Below is a small trained network, with its code and all its weights. Each question gives an input and a class and asks what happens when units are switched off, that is, made to give their printed mean instead of their output.

import numpy as np


def w(rows, s, z=0):
    codes = np.array(rows[::2]) - 128.0
    scale = np.full(codes.shape[1], s)
    scale[-1] = z or s
    return codes * scale


def f(y):
    return y / 2 * (1 + np.tanh(0.7978845608 * (y + 0.044715 * y**3)))


def log_softmax(a):
    a = a - a.max(-1, keepdims=True)
    return a - np.log(np.exp(a).sum(-1, keepdims=True))


def net(x, mask):
    res = np.array(x, float).reshape(1, 2) / 4 @ E
    y = f(res @ A[0][:, :-1].T + A[0][:, -1])
    res = res + np.where(mask, y, B[0][:, -1]) @ B[0][:, :-1]
    return log_softmax(res[-1] @ U[:, :-1].T + U[:, -1])


A, B = {}, {}
E = w([
[232,196,255,72],'x0',
[55,226,189,227],'x1',
],0.0083)
A[0] = w([
[61,74,6,192,72],'N0',
[59,131,21,146,156],'N1',
[11,81,89,137,254],'N2',
[27,71,52,231,97],'N3',
[81,189,153,224,95],'N4',
[38,224,149,166,111],'N5',
[182,100,77,68,81],'N6',
[171,161,224,76,86],'N7',
[172,6,86,69,100],'N8',
[164,61,76,19,147],'N9',
[175,72,101,97,104],'N10',
[204,182,240,75,213],'N11',
[77,181,187,217,120],'N12',
[173,183,253,79,79],'N13',
[68,215,170,181,243],'N14',
],0.0079,0.0097)
B[0] = w([
[164,76,156,188,181],'N0',
[198,125,93,160,188],'N1',
[200,138,86,100,234],'N2',
[202,51,141,154,191],'N3',
[91,58,198,117,170],'N4',
[95,45,197,73,178],'N5',
[76,38,197,130,154],'N6',
[184,17,142,254,170],'N7',
[113,58,174,84,190],'N8',
[107,114,169,56,208],'N9',
[71,72,185,99,154],'N10',
[212,122,66,132,250],'N11',
[109,77,192,76,183],'N12',
[170,47,131,186,185],'N13',
[154,151,135,42,236],'N14',
],0.0088,0.012)
U = w([
[227,91,115,226,114],'0',
[80,91,239,13,146],'1',
[204,254,4,14,253],'2',
[62,133,127,145,78],'3',
[12,186,119,166,91],'4',
[72,218,125,148,71],'5',
[109,165,127,178,70],'6',
[78,163,125,171,72],'7',
],0.0089,0.0063)

Each question gives the input, the list of numbers given to net, and the class t.
The units are the neurons (one row each of A and B). Each row of codes is followed by its name. A weight is (code - 128) times the scale printed after its matrix; where a second scale follows, it is the last column's (A, B and U).
mask holds one flag per neuron, in row order. A switched-off neuron (its flag False) gives its mean, the last column of its row in B, instead of its output. The means were averaged over made-up inputs and are rounded, as every weight is.
A unit's drop is (log p(t) with every unit on - log p(t) with that unit switched off) / (log p(t) with every unit on - log p(t) with every unit switched off).
The circuit of an input: a set's keep is (log p(t) with only the set's units on - log p(t) with every unit switched off) / (log p(t) with every unit on - log p(t) with every unit switched off). Starting from the 12 units with the biggest drops (on a tie, the unit counted first), units are removed one at a time, each time the one whose removal leaves the highest keep (on an exact tie, the one counted first), for as long as the keep stays at least 0.8.
circuit, biggest first: the units of the circuit, biggest drop first
most important unit: the unit with the biggest drop
k most important neurons: the k neurons with the biggest drops, biggest first
drop when u is switched off: that unit's drop, to one decimal
input [-5,6], class 1: most important unit : N5
input [0,-3], class 2: circuit, biggest first : (N5; N4; N7)
input [-6,-8], class 1: 4 most important neurons : (N9; N8; N11; N10)
input [-3,-1], class 2: 2 most important neurons : (N7; N13)
input [5,-5], class 0: 3 most important neurons : (N11; N7; N14)
input [5,4], class 0: 3 most important neurons : (N11; N7; N13)
input [-3,3], class 2: 3 most important neurons : (N7; N13; N2)
input [3,3], class 2: drop when N3 is switched off : 0.2
input [-7,-8], class 1: drop when N8 is switched off : 1.7
input [6,-1], class 0: drop when N7 is switched off : 0.1
